Below is a small trained network, with its code and all its weights. Each question gives an input and a class and asks what happens when units are switched off, that is, made to give their printed mean instead of their output.

import numpy as np


def w(rows, s, z=0):
    codes = np.array(rows[::2]) - 128.0
    scale = np.full(codes.shape[1], s)
    scale[-1] = z or s
    return codes * scale


def norm(h):
    return h / np.sqrt((h * h).mean(-1, keepdims=True) + 1e-5)


def f(y):
    return y / 2 * (1 + np.tanh(0.7978845608 * (y + 0.044715 * y**3)))


def log_softmax(a):
    a = a - a.max(-1, keepdims=True)
    return a - np.log(np.exp(a).sum(-1, keepdims=True))


def net(x, mask):
    res = np.array(x, float).reshape(1, 5) / 4 @ E
    u = 0
    for l in range(2):
        y = f(norm(res) @ A[l][:, :-1].T + A[l][:, -1])
        res = res + np.where(mask[u : u + 6], y, B[l][:, -1]) @ B[l][:, :-1]
        u += 6
    return log_softmax(norm(res)[-1] @ U[:, :-1].T + U[:, -1])


A, B = {}, {}
E = w([
[111,117,93,134,102,86,104,173],'x0',
[149,101,95,64,248,102,42,124],'x1',
[83,89,186,187,167,69,148,130],'x2',
[132,44,72,88,150,143,230,155],'x3',
[98,171,102,138,154,126,146,148],'x4',
],0.014)
A[0] = w([
[173,6,204,123,78,121,87,90,35],'L0N1',
[135,148,219,127,210,208,187,52,34],'L0N2',
[82,85,80,151,80,53,84,193,42],'L0N3',
[106,112,162,153,137,113,146,124,51],'L0N4',
[71,226,91,168,207,117,183,150,91],'L0N5',
[113,96,178,191,160,78,147,152,9],'L0N6',
],0.017,0.011)
B[0] = w([
[147,29,174,70,67,152,85,130,215],'L0N1',
[184,168,43,165,94,6,126,190,246],'L0N2',
[230,177,65,166,106,24,146,161,227],'L0N3',
[28,179,46,116,95,143,118,112,143],'L0N4',
[158,7,181,87,58,143,72,114,253],'L0N5',
[10,152,76,77,110,98,115,109,202],'L0N6',
],0.023,0.0048)
A[1] = w([
[79,151,231,208,158,61,67,109,205],'L1N1',
[80,33,128,147,194,75,234,135,117],'L1N2',
[116,85,156,144,252,87,98,129,4],'L1N3',
[72,121,204,221,69,103,222,119,49],'L1N4',
[153,159,102,96,120,174,130,114,29],'L1N5',
[63,86,147,135,202,48,120,102,75],'L1N6',
],0.027,0.0029)
B[1] = w([
[139,137,138,203,79,205,207,115,247],'L1N1',
[135,181,170,226,60,205,151,101,244],'L1N2',
[116,93,157,108,227,67,80,181,223],'L1N3',
[134,105,115,71,250,100,58,150,255],'L1N4',
[72,131,105,129,94,112,144,119,188],'L1N5',
[110,156,54,36,145,150,109,105,232],'L1N6',
],0.025,0.0087)
U = w([
[123,116,128,121,254,128,78,160,166],'0',
[180,170,68,188,104,59,143,162,166],'1',
[19,164,61,92,86,157,131,104,155],'2',
[123,152,168,213,119,226,159,113,207],'3',
[140,32,167,98,75,147,104,126,151],'4',
[111,134,153,134,122,92,151,135,149],'5',
[98,162,214,125,165,84,196,113,13],'6',
[115,138,183,133,173,83,192,38,1],'7',
],0.017,0.007)

Each question gives the input, the list of numbers given to net, and the class t.
The units are the neurons (one row each of A and B). Each row of codes is followed by its name. A weight is (code - 128) times the scale printed after its matrix; where a second scale follows, it is the last column's (A, B and U).
mask holds one flag per neuron, layer by layer. A switched-off neuron (its flag False) gives its mean, the last column of its row in B, instead of its output. The means were averaged over made-up inputs and are rounded, as every weight is.
A unit's drop is (log p(t) with every unit on - log p(t) with that unit switched off) / (log p(t) with every unit on - log p(t) with every unit switched off).
The circuit of an input: a set's keep is (log p(t) with only the set's units on - log p(t) with every unit switched off) / (log p(t) with every unit on - log p(t) with every unit switched off). Starting from all 12 units, units are removed one at a time, each time the one whose removal leaves the highest keep (on an exact tie, the one counted first), for as long as the keep stays at least 0.8.
units of the circuit, in order: the units of the circuit, biggest drop first
k most important neurons: the k neurons with the biggest drops, biggest first
top k neurons in layer l: the k neurons of layer l with the biggest drops, biggest first
drop of u: that unit's drop, to one decimal
input [1,-4,6,8,5], class 3: units of the circuit, in order => L1N2
input [5,-8,-7,8,-3], class 0: 2 most important neurons => L1N4, L1N1
input [-1,-7,1,8,-7], class 3: 3 most important neurons => L1N2, L1N3, L0N5
input [-8,4,-7,5,-2], class 1: 2 most important neurons => L0N2, L1N6
input [2,-2,-8,-3,-6], class 2: top 3 neurons in layer 1 => L1N5, L1N2, L1N1
input [7,-2,-7,8,-8], class 3: 2 most important neurons => L1N4, L0N5
input [4,-6,-3,5,7], class 4: top 2 neurons in layer 1 => L1N3, L1N6
input [6,2,-5,-8,2], class 3: 2 most important neurons => L1N1, L0N2
input [-6,5,-3,3,5], class 1: top 2 neurons in layer 1 => L1N4, L1N3
input [5,4,0,-5,-6], class 4: 3 most important neurons => L0N1, L0N2, L1N2
input [7,-7,-1,6,-7], class 0: 3 most important neurons => L1N4, L0N2, L0N5
input [-6,-6,5,5,2], class 0: 3 most important neurons => L1N4, L0N3, L1N1
input [-8,7,8,-6,2], class 1: top 2 neurons in layer 1 => L1N1, L1N4
input [-1,0,4,-8,-2], class 3: units of the circuit, in order => L1N1
input [6,-7,7,2,2], class 0: 2 most important neurons => L1N4, L0N2
input [-3,5,-7,-4,4], class 2: 2 most important neurons => L1N5, L1N4
input [-1,5,5,-6,-4], class 3: 2 most important neurons => L1N1, L1N4
input [-6,-2,0,4,6], class 1: 3 most important neurons => L0N2, L0N1, L1N4
input [6,5,8,-7,-1], class 2: top 2 neurons in layer 1 => L1N6, L1N1
input [1,-8,5,-6,0], class 0: units of the circuit, in order => L1N4
input [6,6,8,3,-3], class 2: top 2 neurons in layer 0 => L0N6, L0N2
input [0,5,-6,-6,-1], class 2: top 2 neurons in layer 1 => L1N5, L1N2
input [-3,4,2,-3,6], class 4: drop of L0N5 => 1.1
